Below are the code and all the weights of a small trained network. Each question names an input and a target symbol and asks about switching units off, where a switched-off unit gives its printed mean instead of its output.

import numpy as np


def w(rows, s, z=0):
    codes = np.array(rows[::2]) - 128.0
    scale = np.full(codes.shape[1], s)
    scale[-1] = z or s
    return codes * scale


def norm(h):
    return h / np.sqrt((h * h).mean(-1, keepdims=True) + 1e-5)


def f(y):
    return y / 2 * (1 + np.tanh(0.7978845608 * (y + 0.044715 * y**3)))


def softmax(a):
    e = np.exp(a - a.max(-1, keepdims=True))
    return e / e.sum(-1, keepdims=True)


def log_softmax(a):
    a = a - a.max(-1, keepdims=True)
    return a - np.log(np.exp(a).sum(-1, keepdims=True))


def net(x, mask):
    ids = ['Παγεζλτ'.index(c) for c in x.split()]
    T = len(ids)
    res = E[ids] + P[:T]
    u = 0
    for l in range(2):
        r = norm(res)
        for j in range(2):
            rows = slice(2 * j, 2 * j + 2)
            q, k, v = (r @ M[l][rows].T for M in (Q, K, V))
            z = softmax(np.where(np.tri(T) > 0, q @ k.T / 2**0.5, -1e9)) @ v
            o = O[l][rows]
            res = res + np.where(mask[u + j], z, o[:, -1]) @ o[:, :-1]
        u += 2
        y = f(norm(res) @ A[l][:, :-1].T + A[l][:, -1])
        res = res + np.where(mask[u : u + 8], y, B[l][:, -1]) @ B[l][:, :-1]
        u += 8
    return log_softmax(norm(res)[-1] @ U[:, :-1].T + U[:, -1])


Q, K, V, O, A, B = {}, {}, {}, {}, {}, {}
E = w([
[106,76,36,186,80,155,147,176,241],'Π',
[55,85,125,76,93,180,47,69,178],'α',
[98,92,126,144,73,162,211,223,182],'γ',
[24,5,161,23,165,66,134,198,149],'ε',
[72,120,158,210,86,21,29,117,161],'ζ',
[22,129,59,46,136,173,13,149,123],'λ',
[164,80,250,121,134,157,25,102,249],'τ',
],0.011)
P = w([
[213,145,82,121,154,127,181,6,95],'0',
[72,18,131,182,129,183,135,103,64],'1',
[148,58,99,73,20,113,167,75,88],'2',
[45,158,130,122,169,105,198,53,175],'3',
[82,47,140,181,139,169,123,146,80],'4',
[164,83,96,67,11,98,149,115,101],'5',
[56,185,127,125,164,105,188,91,182],'6',
[103,78,136,172,142,160,108,181,89],'7',
[180,108,101,80,20,83,129,154,114],'8',
[71,223,123,125,151,108,171,125,195],'9',
[106,105,142,172,129,159,93,219,94],'10',
[193,152,102,81,31,87,113,190,122],'11',
[94,247,129,130,136,111,150,156,181],'12',
[125,153,163,184,111,166,96,232,108],'13',
],0.018)
Q[0] = w([
[126,78,142,117,123,171,83,164,129],'0.h0',
[208,130,104,61,108,74,114,97,102],'0.h0',
[5,161,139,144,137,109,150,136,196],'0.h1',
[140,89,142,145,122,146,102,164,114],'0.h1',
],0.021)
K[0] = w([
[169,162,96,230,105,84,164,157,148],'0.h0',
[159,60,112,109,190,149,153,7,112],'0.h0',
[131,198,155,124,95,145,49,240,168],'0.h1',
[111,110,97,148,133,113,212,101,105],'0.h1',
],0.016)
V[0] = w([
[158,99,170,64,173,163,227,163,110],'0.h0',
[156,82,58,161,123,159,136,141,231],'0.h0',
[187,115,231,161,123,124,107,104,191],'0.h1',
[170,128,150,94,119,255,146,145,203],'0.h1',
],0.0087)
O[0] = w([
[132,131,239,34,62,225,99,157,150,3],'0.h0',
[2,166,107,134,109,122,169,125,171,233],'0.h0',
[108,5,99,160,99,137,72,89,231,108],'0.h1',
[196,88,121,101,192,213,145,145,176,95],'0.h1',
],0.01,0.0049)
A[0] = w([
[79,129,170,170,8,179,154,176,117,41],'0.n0',
[84,176,190,170,129,101,157,131,86,3],'0.n1',
[86,94,109,207,224,130,130,117,140,201],'0.n2',
[86,121,156,135,90,215,97,183,50,105],'0.n3',
[118,63,113,155,42,110,55,177,44,45],'0.n4',
[160,16,149,178,131,161,50,190,72,186],'0.n5',
[133,157,109,109,66,163,199,139,158,107],'0.n6',
[96,145,135,97,57,63,140,90,156,44],'0.n7',
],0.012,0.0036)
B[0] = w([
[107,86,125,133,177,91,32,96,151,196],'0.n0',
[87,124,127,184,156,139,98,90,100,156],'0.n1',
[30,113,189,141,143,168,106,147,196,244],'0.n2',
[158,23,119,124,168,66,117,137,196,165],'0.n3',
[166,115,209,90,109,215,211,140,101,203],'0.n4',
[120,167,123,119,148,33,139,104,6,175],'0.n5',
[155,171,179,119,105,96,112,96,64,175],'0.n6',
[130,146,48,158,114,68,124,136,154,200],'0.n7',
],0.013,0.011)
Q[1] = w([
[145,113,172,72,112,97,167,142,131],'1.h0',
[71,165,171,131,248,180,109,120,163],'1.h0',
[33,191,161,131,177,79,164,121,103],'1.h1',
[114,106,109,134,102,139,102,189,131],'1.h1',
],0.016)
K[1] = w([
[179,120,121,94,171,178,175,114,129],'1.h0',
[58,92,169,112,118,106,48,217,113],'1.h0',
[106,154,131,127,129,100,96,248,125],'1.h1',
[119,131,135,170,149,131,115,72,145],'1.h1',
],0.016)
V[1] = w([
[177,28,255,206,85,180,70,111,131],'1.h0',
[68,12,101,155,62,52,197,183,134],'1.h0',
[125,116,212,151,118,25,156,164,172],'1.h1',
[191,187,135,221,135,141,54,91,158],'1.h1',
],0.0091)
O[1] = w([
[183,187,135,74,13,237,33,146,64,155],'1.h0',
[254,92,63,46,67,69,141,242,99,254],'1.h0',
[167,135,57,111,137,93,112,59,205,204],'1.h1',
[26,133,241,52,79,124,67,40,75,92],'1.h1',
],0.0074,0.0086)
A[1] = w([
[54,112,194,136,139,153,71,105,164,119],'1.n0',
[103,226,77,186,237,146,116,190,8,2],'1.n1',
[60,143,151,177,83,118,156,140,26,6],'1.n2',
[111,66,133,183,187,144,160,172,155,140],'1.n3',
[61,184,119,160,162,163,166,142,139,201],'1.n4',
[124,104,209,168,115,176,107,149,18,154],'1.n5',
[64,158,99,113,168,130,127,159,51,87],'1.n6',
[96,150,144,170,168,213,120,98,21,103],'1.n7',
],0.015,0.0086)
B[1] = w([
[138,120,101,157,104,157,160,152,157,241],'1.n0',
[88,155,178,152,131,104,113,254,99,217],'1.n1',
[132,128,167,151,162,147,115,208,112,202],'1.n2',
[140,157,127,130,93,162,122,93,130,226],'1.n3',
[158,99,158,116,153,111,108,107,99,254],'1.n4',
[111,161,114,126,136,96,120,124,119,221],'1.n5',
[126,138,139,159,115,98,145,173,142,188],'1.n6',
[135,120,119,93,117,95,100,156,134,183],'1.n7',
],0.03,0.0095)
U = w([
[110,114,109,135,86,193,140,121,193,160],'Π',
[111,191,116,53,63,148,79,68,92,134],'α',
[184,42,161,71,129,103,57,116,155,2],'γ',
[148,136,157,112,167,152,175,48,88,230],'ε',
[92,148,145,125,146,131,144,183,94,210],'ζ',
[253,146,17,128,126,124,194,136,93,121],'λ',
[66,153,38,134,151,59,112,81,158,78],'τ',
],0.0072,0.0037)

Each question gives the input, a string of symbols that net reads in full, and the target symbol t.
The units are the heads (2 rows each of Q, K, V and O) and the neurons (one row each of A and B). Each row of codes is followed by its name. A weight is (code - 128) times the scale printed after its matrix; where a second scale follows, it is the last column's (O, A, B and U).
mask holds one flag per unit, layer by layer, with each layer's heads first. A switched-off unit (its flag False) gives its mean, the last column of its rows in O or B, instead of its output. The means were averaged over made-up inputs and are rounded, as every weight is.
A unit's drop is (log p(t) with every unit on - log p(t) with that unit switched off) / (log p(t) with every unit on - log p(t) with every unit switched off).
The circuit of an input: a set's keep is (log p(t) with only the set's units on - log p(t) with every unit switched off) / (log p(t) with every unit on - log p(t) with every unit switched off). Starting from the 12 units with the biggest drops (on a tie, the unit counted first), units are removed one at a time, each time the one whose removal leaves the highest keep (on an exact tie, the one counted first), for as long as the keep stays at least 0.8.
circuit, biggest first: the units of the circuit, biggest drop first
most important unit: the unit with the biggest drop
k most important neurons: the k neurons with the biggest drops, biggest first
top k neurons in layer l: the k neurons of layer l with the biggest drops, biggest first
heads that matter: for each layer, one digit per head in row order, 1 if its drop is at least 0.15 and else 0, layers parted by /
input ζ γ γ, target λ: heads that matter : 10 / 00
input ζ ζ α γ γ ε λ ζ α ζ ζ Π, target λ: circuit, biggest first : 0.n2, 1.n1
input ζ Π ζ, target λ: circuit, biggest first : 0.n2, 1.n1
input Π Π τ α γ, target γ: heads that matter : 10 / 00
input Π ζ Π ζ ζ γ Π ε, target Π: most important unit : 0.h0
input Π τ ζ τ ε Π α, target λ: circuit, biggest first : 0.n2, 1.h1, 0.h0, 1.n1
input ζ Π λ λ ε ε ζ Π ζ, target λ: heads that matter : 00 / 00
input ζ γ λ Π ε τ, target λ: 2 most important neurons : 0.n4, 0.n2
input ζ Π ε Π τ Π λ τ λ α Π γ, target λ: circuit, biggest first : 1.n1, 0.n2
input Π Π ε ε ζ λ ε Π λ, target τ: heads that matter : 10 / 10
input Π ζ γ ε, target τ: heads that matter : 01 / 00
input α α τ ε ε, target ε: 4 most important neurons : 0.n3, 0.n5, 0.n2, 0.n4
input ζ τ Π, target λ: 3 most important neurons : 0.n4, 0.n2, 1.n1
input τ ζ τ τ ζ ζ λ Π τ ε τ ζ, target α: top 2 neurons in layer 0 : 0.n2, 0.n4
input Π ζ ζ ζ ζ ε ζ λ α Π γ Π Π, target α: most important unit : 0.h1
input λ α Π α τ γ τ γ Π, target ε: heads that matter : 01 / 10
input λ ζ ζ Π, target τ: heads that matter : 01 / 00
input τ Π λ ζ Π τ Π ε α Π λ λ λ γ, target γ: heads that matter : 00 / 00
input Π γ ε, target τ: heads that matter : 10 / 10
input ζ λ λ α ζ τ ε λ ζ γ λ, target γ: top 3 neurons in layer 0 : 0.n3, 0.n5, 0.n7
input τ ζ α ζ ζ γ ζ α γ Π γ γ Π, target α: most important neuron : 0.n0
input ε ζ ζ, target γ: heads that matter : 10 / 00
input Π Π ε ζ τ γ λ τ γ ε, target Π: heads that matter : 01 / 00
input ζ Π ζ Π Π ζ τ, target Π: heads that matter : 00 / 00
input ζ ζ ζ ζ λ γ Π Π γ τ α, target γ: top 2 neurons in layer 0 : 0.n3, 0.n2
input α ζ ε α, target τ: heads that matter : 01 / 00
input α τ ζ ζ λ Π γ λ γ Π α, target Π: most important neuron : 1.n0
